[[-20 -29  10  21 -20]
 [ 41 -29  10  20 -18]
 [-53 -29  10  21 -21]]
|
[[-29  10]
 [-29  10]]

[[-46  29 -22   0   2]
 [-42  46  56   3  16]
 [ 12  54 -26 -20  -8]]
|
[[ 29 -22]
 [ 46  56]]

[[-31 -30  10]
 [-13  -3 -45]]
|
[[-30  10]
 [ -3 -45]]

[[-37 -34  29]
 [ 37 -39  34]
 [-42 -36  42]
 [-32 -39  34]]
|
[[-34  29]
 [-39  34]]

[[ 41  -9 -22   1 -11]
 [  0  -1  -2  -1  -2]
 [ 16  19  12  14 -38]
 [-20 -34 -14 -42 -14]]
|
[[ -9 -22]
 [ -1  -2]]

[[-48  -1 -47 -27 -42]
 [ 36 -54  33 -52  17]
 [  3  -4  -2   3  -4]
 [ -6  -4 -17  -7 -15]
 [  0   1  -1  -3  -2]]
|
[[ -1 -47]
 [-54  33]]
---
[[-20  -7   0  -3   2 -12  24  18]
 [-46 -52  -9 -38  21  26 -29  -5]
 [-32 -50 -25 -11 -15   1 -42 -27]
 [-31 -53 -10 -33   9  22 -29 -16]
 [  1  13  -7  20 -22 -21   6  -2]
 [-14  15  10  -4  25   8   7  18]
 [ 37 -12  -9  -3  -9   5 -27 -22]
 [ 12  -9 -25  13 -35 -31  -8 -22]]
|
[[ 37 -12  -9  -3  -9   5 -27 -22]
 [ 12  -9 -25  13 -35 -31  -8 -22]
 [  1  13  -7  20 -22 -21   6  -2]
 [-14  15  10  -4  25   8   7  18]
 [-20  -7   0  -3   2 -12  24  18]
 [-31 -53 -10 -33   9  22 -29 -16]
 [-32 -50 -25 -11 -15   1 -42 -27]
 [-46 -52  -9 -38  21  26 -29  -5]]

[[ -1  28  -8  -2   1 -44  28]
 [ 18  15  21  -9  36  14  15]
 [-12  22 -16 -17  32   8  22]
 [ 23  34  -6 -11 -21  25  34]
 [  9  11 -23 -15 -23  13  11]
 [-35  19   3  36 -22  -4  19]]
|
[[ 23  34  -6 -11 -21  25  34]
 [ 18  15  21  -9  36  14  15]
 [  9  11 -23 -15 -23  13  11]
 [ -1  28  -8  -2   1 -44  28]
 [-12  22 -16 -17  32   8  22]
 [-35  19   3  36 -22  -4  19]]

[[-52  15 -35  29 -34]
 [-46  12  28  37  10]]
|
[[-46  12  28  37  10]
 [-52  15 -35  29 -34]]

[[  9   3  15  21  15 -18 -18   3 -15  16  -2  27 -14 -34 -23]
 [ 14 -12  16   4 -41  14  21  12  17 -10 -36 -42  30   3 -18]]
|
[[ 14 -12  16   4 -41  14  21  12  17 -10 -36 -42  30   3 -18]
 [  9   3  15  21  15 -18 -18   3 -15  16  -2  27 -14 -34 -23]]

[[ -2  -6  -2   1  17 -20   0   2   6  -9   1  -9]
 [  3  11   5  -1 -16  25 -20 -11  16  37  -8   8]
 [  4  11   4  -1 -18  16 -11 -10  12  24  -9   5]
 [  5  12   4  -2 -42  25  -8  -3 -18  19  -2  16]
 [  2  -1  -2  -1 -41   4  -1  10 -45 -15  10   4]
 [  1  -4  -3  -1 -45  -2   3  14 -55 -31  23   9]
 [ -4 -16  -7   1  28 -31  23  17 -23 -42  16  -9]]
|
[[  5  12   4  -2 -42  25  -8  -3 -18  19  -2  16]
 [  4  11   4  -1 -18  16 -11 -10  12  24  -9   5]
 [  3  11   5  -1 -16  25 -20 -11  16  37  -8   8]
 [  2  -1  -2  -1 -41   4  -1  10 -45 -15  10   4]
 [  1  -4  -3  -1 -45  -2   3  14 -55 -31  23   9]
 [ -2  -6  -2   1  17 -20   0   2   6  -9   1  -9]
 [ -4 -16  -7   1  28 -31  23  17 -23 -42  16  -9]]

[[-12  27 -12  -9  24  21  31 -21]
 [-15  39  -6 -46 -38 -15 -25   8]
 [-39  14  -9  30 -22   3  24  16]
 [ -5  -1   3   2  -1  -2  -2  -9]
 [ -1   2   1   0   1   3  -2   8]
 [ -2   7  49  -6  12  35   3  15]]
|
[[ -1   2   1   0   1   3  -2   8]
 [ -2   7  49  -6  12  35   3  15]
 [ -5  -1   3   2  -1  -2  -2  -9]
 [-12  27 -12  -9  24  21  31 -21]
 [-15  39  -6 -46 -38 -15 -25   8]
 [-39  14  -9  30 -22   3  24  16]]
---
[[ 41   8   0 -52 -17]
 [ 25  16  19 -38 -15]
 [-27  -7 -24 -45  48]
 [ 21  54  41  53  -5]
 [  4  39  54  -1 -50]
 [ 20  30  33   5 -23]
 [ 40 -10   3 -46  29]
 [  8   7  -9  26 -46]]
|
[[  8   7  -9  26 -46]
 [ 40 -10   3 -46  29]
 [ 20  30  33   5 -23]
 [  4  39  54  -1 -50]
 [ 21  54  41  53  -5]
 [-27  -7 -24 -45  48]
 [ 25  16  19 -38 -15]
 [ 41   8   0 -52 -17]]

[[ 9 26 14 12  6 20  2  4 13  9 13 37 23]
 [ 9 36 11 10  5 43  0  6 11  0  6 27 11]
 [17  0  0  0  9 36  1  7  7 12  5 23 11]]
|
[[17  0  0  0  9 36  1  7  7 12  5 23 11]
 [ 9 36 11 10  5 43  0  6 11  0  6 27 11]
 [ 9 26 14 12  6 20  2  4 13  9 13 37 23]]

[[ -5   7  10  -3   1  -3   4   7   1  -2   4  19   3   0  10   5]
 [ -8   7  -2  14  -2  -1  -7   1  -2 -10  14   8 -16   3 -16   7]
 [ 17  -3  -7  -2  -8  18   0  16   0  -7  -2  40 -18   7   5  18]
 [  9   3  -2   7  19   8  -3   3   4  -4   9  -5   3   3  -3   9]]
|
[[  9   3  -2   7  19   8  -3   3   4  -4   9  -5   3   3  -3   9]
 [ 17  -3  -7  -2  -8  18   0  16   0  -7  -2  40 -18   7   5  18]
 [ -8   7  -2  14  -2  -1  -7   1  -2 -10  14   8 -16   3 -16   7]
 [ -5   7  10  -3   1  -3   4   7   1  -2   4  19   3   0  10   5]]

[[ 31  41 -16  15  -4 -28   7]
 [ 31   0  12   1  -6 -21  29]
 [-29  39   2  -2 -38  45 -10]]
|
[[-29  39   2  -2 -38  45 -10]
 [ 31   0  12   1  -6 -21  29]
 [ 31  41 -16  15  -4 -28   7]]

[[ 18  -2  50  14 -15 -18 -16]
 [  9  -1 -14  15   1  13  28]
 [-22 -39  -6 -25  18 -17 -18]
 [ 10  -9  46  12  -9 -19 -18]
 [ 14  -9 -15  18   0  14  36]
 [ 11  -2 -14  16  -1  16  32]
 [-17 -34   1 -23  12 -16 -17]
 [-14  -4 -15 -14  10  -1  -9]
 [ 13 -12 -14  18   3  11  33]
 [ -4  25 -19  -4   3   8  -2]]
|
[[ -4  25 -19  -4   3   8  -2]
 [ 13 -12 -14  18   3  11  33]
 [-14  -4 -15 -14  10  -1  -9]
 [-17 -34   1 -23  12 -16 -17]
 [ 11  -2 -14  16  -1  16  32]
 [ 14  -9 -15  18   0  14  36]
 [ 10  -9  46  12  -9 -19 -18]
 [-22 -39  -6 -25  18 -17 -18]
 [  9  -1 -14  15   1  13  28]
 [ 18  -2  50  14 -15 -18 -16]]

[[ -5  25  -4  30  22  29]
 [ 38 -31  34  25  -8 -53]
 [  3 -35 -50 -54 -46  40]
 [ -4 -19 -49  10  17 -20]
 [ 20  27  54 -26  42  16]]
|
[[ 20  27  54 -26  42  16]
 [ -4 -19 -49  10  17 -20]
 [  3 -35 -50 -54 -46  40]
 [ 38 -31  34  25  -8 -53]
 [ -5  25  -4  30  22  29]]

[[ 32 -24  28  28  -3   1  34  -6 -29 -34  14  30 -41]
 [  0 -21  14  -8  23 -26   7  23  17 -13 -25  12  -5]
 [ -4  26 -27   8 -44  43 -15 -44 -42   9  41 -23 -10]
 [ -3  23 -24   7 -39  38 -13 -39 -38   8  36 -20  -8]
 [ -4   2  -4  -3  -2   3  -4  -2  -1   1   1  -4   0]
 [  1 -10   7  -2   8 -14   4   7   7  -6 -13   6  -2]]
|
[[  1 -10   7  -2   8 -14   4   7   7  -6 -13   6  -2]
 [ -4   2  -4  -3  -2   3  -4  -2  -1   1   1  -4   0]
 [ -3  23 -24   7 -39  38 -13 -39 -38   8  36 -20  -8]
 [ -4  26 -27   8 -44  43 -15 -44 -42   9  41 -23 -10]
 [  0 -21  14  -8  23 -26   7  23  17 -13 -25  12  -5]
 [ 32 -24  28  28  -3   1  34  -6 -29 -34  14  30 -41]]

[[ 21 -19  49]
 [ 24 -44   4]
 [-19   3 -19]
 [ 21 -10  34]
 [  0  -1  -5]
 [ -8  -1  11]
 [-36  35 -31]
 [-23  -3  30]]
|
[[-23  -3  30]
 [-36  35 -31]
 [ -8  -1  11]
 [  0  -1  -5]
 [ 21 -10  34]
 [-19   3 -19]
 [ 24 -44   4]
 [ 21 -19  49]]
